Here is a tiny trained network, its code and every weight. The questions are about switching its units off for an input and a class, where a switched-off unit gives its printed mean instead of its output.

import numpy as np


def w(rows, s, z=0):
    codes = np.array(rows[::2]) - 128.0
    scale = np.full(codes.shape[1], s)
    scale[-1] = z or s
    return codes * scale


def f(y):
    return y / 2 * (1 + np.tanh(0.7978845608 * (y + 0.044715 * y**3)))


def log_softmax(a):
    a = a - a.max(-1, keepdims=True)
    return a - np.log(np.exp(a).sum(-1, keepdims=True))


def net(x, mask):
    res = np.array(x, float).reshape(1, 6) / 4 @ E
    y = f(res @ A[0][:, :-1].T + A[0][:, -1])
    res = res + np.where(mask, y, B[0][:, -1]) @ B[0][:, :-1]
    return log_softmax(res[-1] @ U[:, :-1].T + U[:, -1])


A, B = {}, {}
E = w([
[180,119,136,125,3],'x0',
[181,27,58,136,99],'x1',
[92,139,136,121,153],'x2',
[148,85,159,77,178],'x3',
[167,97,132,204,178],'x4',
[51,47,2,173,112],'x5',
],0.0081)
A[0] = w([
[176,201,137,159,79,24],'n0',
[39,204,134,117,138,116],'n1',
[170,171,85,51,69,111],'n2',
[155,77,125,77,11,251],'n3',
[59,218,97,254,158,253],'n4',
[247,94,166,168,92,173],'n5',
[172,244,187,27,76,249],'n6',
[209,116,22,222,118,221],'n7',
[38,114,61,143,162,247],'n8',
[70,158,112,12,124,248],'n9',
[46,235,99,108,141,209],'n10',
],0.0081,0.0038)
B[0] = w([
[130,254,90,186,101,144],'n0',
[173,184,208,68,155,175],'n1',
[225,202,171,161,101,160],'n2',
[125,125,149,36,94,232],'n3',
[136,68,118,31,79,212],'n4',
[54,131,95,110,71,196],'n5',
[139,168,111,79,82,254],'n6',
[44,80,17,135,84,239],'n7',
[50,49,138,71,109,230],'n8',
[63,180,217,60,114,201],'n9',
[102,165,234,22,141,200],'n10',
],0.0082,0.0087)
U = w([
[132,111,157,203,108,2],'0',
[156,144,101,180,161,2],'1',
[100,65,185,212,152,2],'2',
[72,104,229,11,155,236],'3',
[126,143,143,149,19,254],'4',
[134,74,126,116,225,80],'5',
[52,2,68,204,121,244],'6',
],0.009,0.0038)

Each question gives the input, the list of numbers given to net, and the class t.
The units are the neurons (one row each of A and B). Each row of codes is followed by its name. A weight is (code - 128) times the scale printed after its matrix; where a second scale follows, it is the last column's (A, B and U).
mask holds one flag per neuron, in row order. A switched-off neuron (its flag False) gives its mean, the last column of its row in B, instead of its output. The means were averaged over made-up inputs and are rounded, as every weight is.
A unit's drop is (log p(t) with every unit on - log p(t) with that unit switched off) / (log p(t) with every unit on - log p(t) with every unit switched off).
The circuit of an input: a set's keep is (log p(t) with only the set's units on - log p(t) with every unit switched off) / (log p(t) with every unit on - log p(t) with every unit switched off). Starting from all 11 units, units are removed one at a time, each time the one whose removal leaves the highest keep (on an exact tie, the one counted first), for as long as the keep stays at least 0.8.
units of the circuit, in order: the units of the circuit, biggest drop first
k most important neurons: the k neurons with the biggest drops, biggest first
drop of u: that unit's drop, to one decimal
input [3,6,-8,-3,6,-2], class 6: units of the circuit, in order : [n7]
input [1,-3,-1,-7,4,-6], class 4: units of the circuit, in order : [n0, n8]
input [0,1,1,1,-1,3], class 6: units of the circuit, in order : [n10, n1, n6]
input [5,5,5,2,7,-5], class 4: 2 most important neurons : [n8, n5]
input [6,6,-8,-5,5,-2], class 6: 2 most important neurons : [n7, n6]
input [7,2,0,0,-8,-6], class 4: 2 most important neurons : [n2, n0]
input [4,4,-4,-3,7,2], class 6: drop of n7 : 0.1
input [3,2,5,-2,-1,3], class 6: drop of n9 : 0.1
input [-6,5,4,7,1,-6], class 5: drop of n3 : 0.2
input [-1,5,4,-1,0,0], class 6: drop of n10 : 0.1
input [6,-2,-2,4,-3,2], class 4: 2 most important neurons : [n10, n8]
